Here is a tiny trained network, its code and every weight. The questions are about switching its units off for an input and a target symbol, where a switched-off unit gives its printed mean instead of its output.

import numpy as np


def w(rows, s, z=0):
    codes = np.array(rows[::2]) - 128.0
    scale = np.full(codes.shape[1], s)
    scale[-1] = z or s
    return codes * scale


def norm(h):
    return h / np.sqrt((h * h).mean(-1, keepdims=True) + 1e-5)


def f(y):
    return np.maximum(y, 0)


def softmax(a):
    e = np.exp(a - a.max(-1, keepdims=True))
    return e / e.sum(-1, keepdims=True)


def log_softmax(a):
    a = a - a.max(-1, keepdims=True)
    return a - np.log(np.exp(a).sum(-1, keepdims=True))


def net(x, mask):
    ids = ['αγδεζηθλμξπστφψ'.index(c) for c in x.split()]
    T = len(ids)
    res = E[ids] + P[:T]
    u = 0
    for l in range(2):
        r = norm(res)
        for j in range(3):
            rows = slice(2 * j, 2 * j + 2)
            q, k, v = (r @ M[l][rows].T for M in (Q, K, V))
            z = softmax(np.where(np.tri(T) > 0, q @ k.T / 2**0.5, -1e9)) @ v
            o = O[l][rows]
            res = res + np.where(mask[u + j], z, o[:, -1]) @ o[:, :-1]
        u += 3
        y = f(norm(res) @ A[l][:, :-1].T + A[l][:, -1])
        res = res + np.where(mask[u : u + 16], y, B[l][:, -1]) @ B[l][:, :-1]
        u += 16
    return log_softmax(norm(res)[-1] @ U[:, :-1].T + U[:, -1])


Q, K, V, O, A, B = {}, {}, {}, {}, {}, {}
E = w([
[147,7,44,136,7,85],'α',
[108,120,100,111,169,229],'γ',
[127,86,218,193,115,234],'δ',
[223,24,147,125,39,84],'ε',
[49,114,57,199,216,142],'ζ',
[132,105,199,154,171,138],'η',
[111,132,165,55,114,202],'θ',
[100,68,176,241,227,190],'λ',
[179,174,150,174,79,141],'μ',
[98,81,121,198,48,69],'ξ',
[91,168,107,145,188,52],'π',
[73,88,59,106,123,118],'σ',
[179,86,158,107,131,253],'τ',
[151,133,90,71,135,100],'φ',
[60,133,159,161,139,190],'ψ',
],0.0041)
P = w([
[230,33,133,189,169,98],'0',
[107,235,83,128,64,144],'1',
[98,95,177,11,171,96],'2',
[113,207,107,135,73,148],'3',
[87,99,183,9,174,95],'4',
[121,197,106,137,86,152],'5',
[81,116,190,5,165,87],'6',
[127,196,105,138,96,148],'7',
[76,107,190,2,173,94],'8',
[131,188,102,151,99,145],'9',
],0.0042)
Q[0] = w([
[63,62,211,186,145,80],'0.h1',
[50,146,121,151,82,168],'0.h1',
[72,138,211,35,170,110],'0.h2',
[214,211,59,228,30,168],'0.h2',
[112,63,144,136,130,106],'0.h3',
[165,253,114,104,79,72],'0.h3',
],0.0042)
K[0] = w([
[110,77,173,88,152,161],'0.h1',
[114,165,156,121,125,156],'0.h1',
[198,91,114,146,93,96],'0.h2',
[2,158,158,115,114,150],'0.h2',
[133,85,175,125,126,94],'0.h3',
[131,159,52,173,110,147],'0.h3',
],0.0073)
V[0] = w([
[176,173,177,73,151,124],'0.h1',
[96,66,149,82,158,146],'0.h1',
[99,107,16,116,168,218],'0.h2',
[164,124,147,186,115,225],'0.h2',
[143,111,64,73,180,181],'0.h3',
[2,115,189,48,108,26],'0.h3',
],0.0023)
O[0] = w([
[191,131,146,77,135,154,81],'0.h1',
[105,101,143,110,100,232,170],'0.h1',
[135,127,107,150,65,254,136],'0.h2',
[94,15,198,91,106,199,253],'0.h2',
[45,101,182,117,94,179,138],'0.h3',
[191,251,97,53,66,102,133],'0.h3',
],0.0019,0.00052)
A[0] = w([
[101,115,67,180,139,198,57],'0.n1',
[49,123,88,146,51,115,70],'0.n2',
[171,139,134,190,48,196,136],'0.n3',
[140,87,175,81,218,29,113],'0.n4',
[249,125,150,119,165,133,141],'0.n5',
[87,253,48,100,79,185,54],'0.n6',
[124,137,219,197,232,197,189],'0.n7',
[119,50,56,93,55,83,125],'0.n8',
[168,213,209,190,98,167,122],'0.n9',
[45,115,76,123,123,138,4],'0.n10',
[35,89,53,86,199,114,104],'0.n11',
[53,155,102,223,124,226,150],'0.n12',
[171,135,38,78,60,229,37],'0.n13',
[239,58,113,73,116,64,116],'0.n14',
[155,131,1,175,106,113,101],'0.n15',
[58,173,68,205,92,127,115],'0.n16',
],0.0044,0.0027)
B[0] = w([
[152,104,101,107,106,220,164],'0.n1',
[51,191,147,95,141,123,190],'0.n2',
[97,155,100,137,33,115,232],'0.n3',
[107,116,101,126,43,237,236],'0.n4',
[37,131,119,110,155,44,168],'0.n5',
[197,200,205,92,127,95,244],'0.n6',
[122,199,65,38,77,38,250],'0.n7',
[161,229,156,98,193,148,234],'0.n8',
[97,131,81,4,42,77,204],'0.n9',
[189,198,252,204,60,44,141],'0.n10',
[170,116,220,100,75,140,211],'0.n11',
[137,209,126,94,59,236,251],'0.n12',
[214,203,87,58,119,152,201],'0.n13',
[47,156,153,111,158,200,211],'0.n14',
[211,191,87,129,92,102,208],'0.n15',
[83,250,123,166,145,162,227],'0.n16',
],0.0035,0.0029)
Q[1] = w([
[152,153,75,192,133,83],'1.h1',
[165,154,98,115,117,166],'1.h1',
[203,149,75,174,116,150],'1.h2',
[212,239,12,181,102,141],'1.h2',
[179,132,137,116,98,151],'1.h3',
[253,226,57,225,72,125],'1.h3',
],0.0075)
K[1] = w([
[79,132,137,216,120,178],'1.h1',
[71,148,182,108,99,131],'1.h1',
[111,168,185,98,85,147],'1.h2',
[123,215,216,51,112,129],'1.h2',
[158,154,137,105,74,155],'1.h3',
[131,254,178,61,142,122],'1.h3',
],0.0069)
V[1] = w([
[104,184,144,112,161,141],'1.h1',
[118,190,221,132,88,136],'1.h1',
[151,145,117,68,56,176],'1.h2',
[75,163,139,129,72,48],'1.h2',
[138,168,1,118,117,149],'1.h3',
[61,167,146,61,185,141],'1.h3',
],0.0066)
O[1] = w([
[165,77,113,210,92,106,172],'1.h1',
[167,118,70,197,169,113,230],'1.h1',
[162,39,194,134,127,37,254],'1.h2',
[39,53,160,168,60,159,163],'1.h2',
[139,17,3,179,226,70,200],'1.h3',
[26,140,159,117,237,116,108],'1.h3',
],0.0046,0.0038)
A[1] = w([
[165,152,111,140,254,88,232],'1.n1',
[144,196,173,51,124,178,20],'1.n2',
[106,186,86,48,112,117,146],'1.n3',
[29,129,189,136,248,119,6],'1.n4',
[61,145,65,126,82,172,248],'1.n5',
[134,13,154,113,154,59,54],'1.n6',
[126,75,158,50,148,157,238],'1.n7',
[189,155,228,108,107,149,31],'1.n8',
[85,204,140,139,201,150,46],'1.n9',
[31,127,146,152,148,92,116],'1.n10',
[131,146,151,125,246,71,64],'1.n11',
[147,88,184,90,204,141,98],'1.n12',
[151,167,124,226,147,121,105],'1.n13',
[244,72,117,62,134,68,51],'1.n14',
[148,146,98,165,134,218,75],'1.n15',
[170,87,67,151,222,131,45],'1.n16',
],0.0063,0.0019)
B[1] = w([
[153,137,75,25,79,102,203],'1.n1',
[136,135,94,212,162,129,215],'1.n2',
[127,78,199,173,199,143,252],'1.n3',
[208,152,11,162,70,135,149],'1.n4',
[133,59,161,72,195,158,246],'1.n5',
[115,134,112,253,126,187,164],'1.n6',
[125,177,105,171,84,44,213],'1.n7',
[131,150,31,155,153,45,192],'1.n8',
[172,32,213,115,29,221,154],'1.n9',
[113,187,68,130,176,157,163],'1.n10',
[74,134,123,15,118,184,167],'1.n11',
[47,149,102,172,97,144,153],'1.n12',
[181,96,43,103,56,125,176],'1.n13',
[91,93,242,140,207,174,243],'1.n14',
[106,101,41,238,149,80,148],'1.n15',
[122,194,133,150,28,42,160],'1.n16',
],0.0048,0.0043)
U = w([
[237,60,191,124,139,157,160],'α',
[33,106,154,91,133,37,95],'γ',
[149,138,210,153,17,55,60],'δ',
[217,248,174,155,103,148,107],'ε',
[184,46,62,138,161,50,115],'ζ',
[80,197,182,136,126,196,254],'η',
[36,179,69,199,114,103,166],'θ',
[195,169,79,176,233,186,82],'λ',
[75,56,156,101,26,156,118],'μ',
[188,105,94,185,55,231,102],'ξ',
[66,55,50,121,207,167,128],'π',
[172,188,156,29,196,98,95],'σ',
[126,176,170,181,215,46,162],'τ',
[104,172,56,49,99,183,174],'φ',
[107,44,146,241,110,106,113],'ψ',
],0.011,0.0037)

Each question gives the input, a string of symbols that net reads in full, and the target symbol t.
The units are the heads (2 rows each of Q, K, V and O) and the neurons (one row each of A and B). Each row of codes is followed by its name. A weight is (code - 128) times the scale printed after its matrix; where a second scale follows, it is the last column's (O, A, B and U).
mask holds one flag per unit, layer by layer, with each layer's heads first. A switched-off unit (its flag False) gives its mean, the last column of its rows in O or B, instead of its output. The means were averaged over made-up inputs and are rounded, as every weight is.
A unit's drop is (log p(t) with every unit on - log p(t) with that unit switched off) / (log p(t) with every unit on - log p(t) with every unit switched off).
The circuit of an input: a set's keep is (log p(t) with only the set's units on - log p(t) with every unit switched off) / (log p(t) with every unit on - log p(t) with every unit switched off). Starting from the 12 units with the biggest drops (on a tie, the unit counted first), units are removed one at a time, each time the one whose removal leaves the highest keep (on an exact tie, the one counted first), for as long as the keep stays at least 0.8.
circuit, biggest first: the units of the circuit, biggest drop first
most important unit: the unit with the biggest drop
k most important neurons of layer l: the k neurons of layer l with the biggest drops, biggest first
heads that matter: for each layer, one digit per head in row order, 1 if its drop is at least 0.15 and else 0, layers parted by /
input ε λ ξ γ α φ π, target ε: heads that matter : 000 / 011
input γ τ μ φ δ, target γ: heads that matter : 001 / 011
input α σ ψ ψ α γ π, target α: most important neuron of layer 0 : (0.n7)
input σ π α π ε, target σ: 2 most important neurons of layer 0 : (0.n8 0.n14)
input θ λ τ ξ α σ, target ε: heads that matter : 000 / 000
input τ ξ ψ τ σ α θ φ, target σ: circuit, biggest first : (0.n6 1.h3)
input π ψ φ λ ξ, target π: heads that matter : 000 / 010
input σ σ μ η η φ δ, target σ: circuit, biggest first : (1.h2 0.n12 0.n7 0.n9)
input φ λ θ τ τ ψ θ ζ, target ξ: 3 most important neurons of layer 0 : (0.n12 0.n16 0.n1)
input θ π θ, target θ: heads that matter : 000 / 001
input σ α τ, target σ: heads that matter : 000 / 010
input π σ π τ ξ θ γ, target π: 2 most important neurons of layer 0 : (0.n12 0.n5)
input δ τ ψ δ γ ε, target ψ: circuit, biggest first : (1.h2 1.n6 1.h3)
input γ ξ ξ φ, target σ: circuit, biggest first : (0.n6 1.h3)
input ζ φ α σ ζ θ α η σ, target ζ: heads that matter : 000 / 011
input ξ σ μ α ξ α η η ψ τ, target α: most important unit : 0.n13
input α σ δ φ ψ, target α: heads that matter : 000 / 011
input τ δ σ α μ δ τ, target τ: heads that matter : 001 / 011
input θ λ θ α σ ψ λ φ ε, target θ: heads that matter : 000 / 001
input η τ ψ π ξ ψ θ, target η: heads that matter : 000 / 011
input λ σ ζ π σ σ π σ μ, target λ: most important unit : 1.h2
input ψ σ ζ π η, target ψ: heads that matter : 000 / 000
input μ α γ α α π ψ α μ, target μ: heads that matter : 011 / 011
input λ π λ α α, target λ: heads that matter : 000 / 010
input λ δ ζ δ α τ α α, target ζ: 2 most important neurons of layer 0 : (0.n8 0.n3)
input ξ α ψ φ φ λ α, target ξ: 2 most important neurons of layer 0 : (0.n7 0.n14)
input ξ π σ ξ θ θ, target τ: most important unit : 0.n6
input α λ α, target α: 2 most important neurons of layer 0 : (0.n8 0.n7)
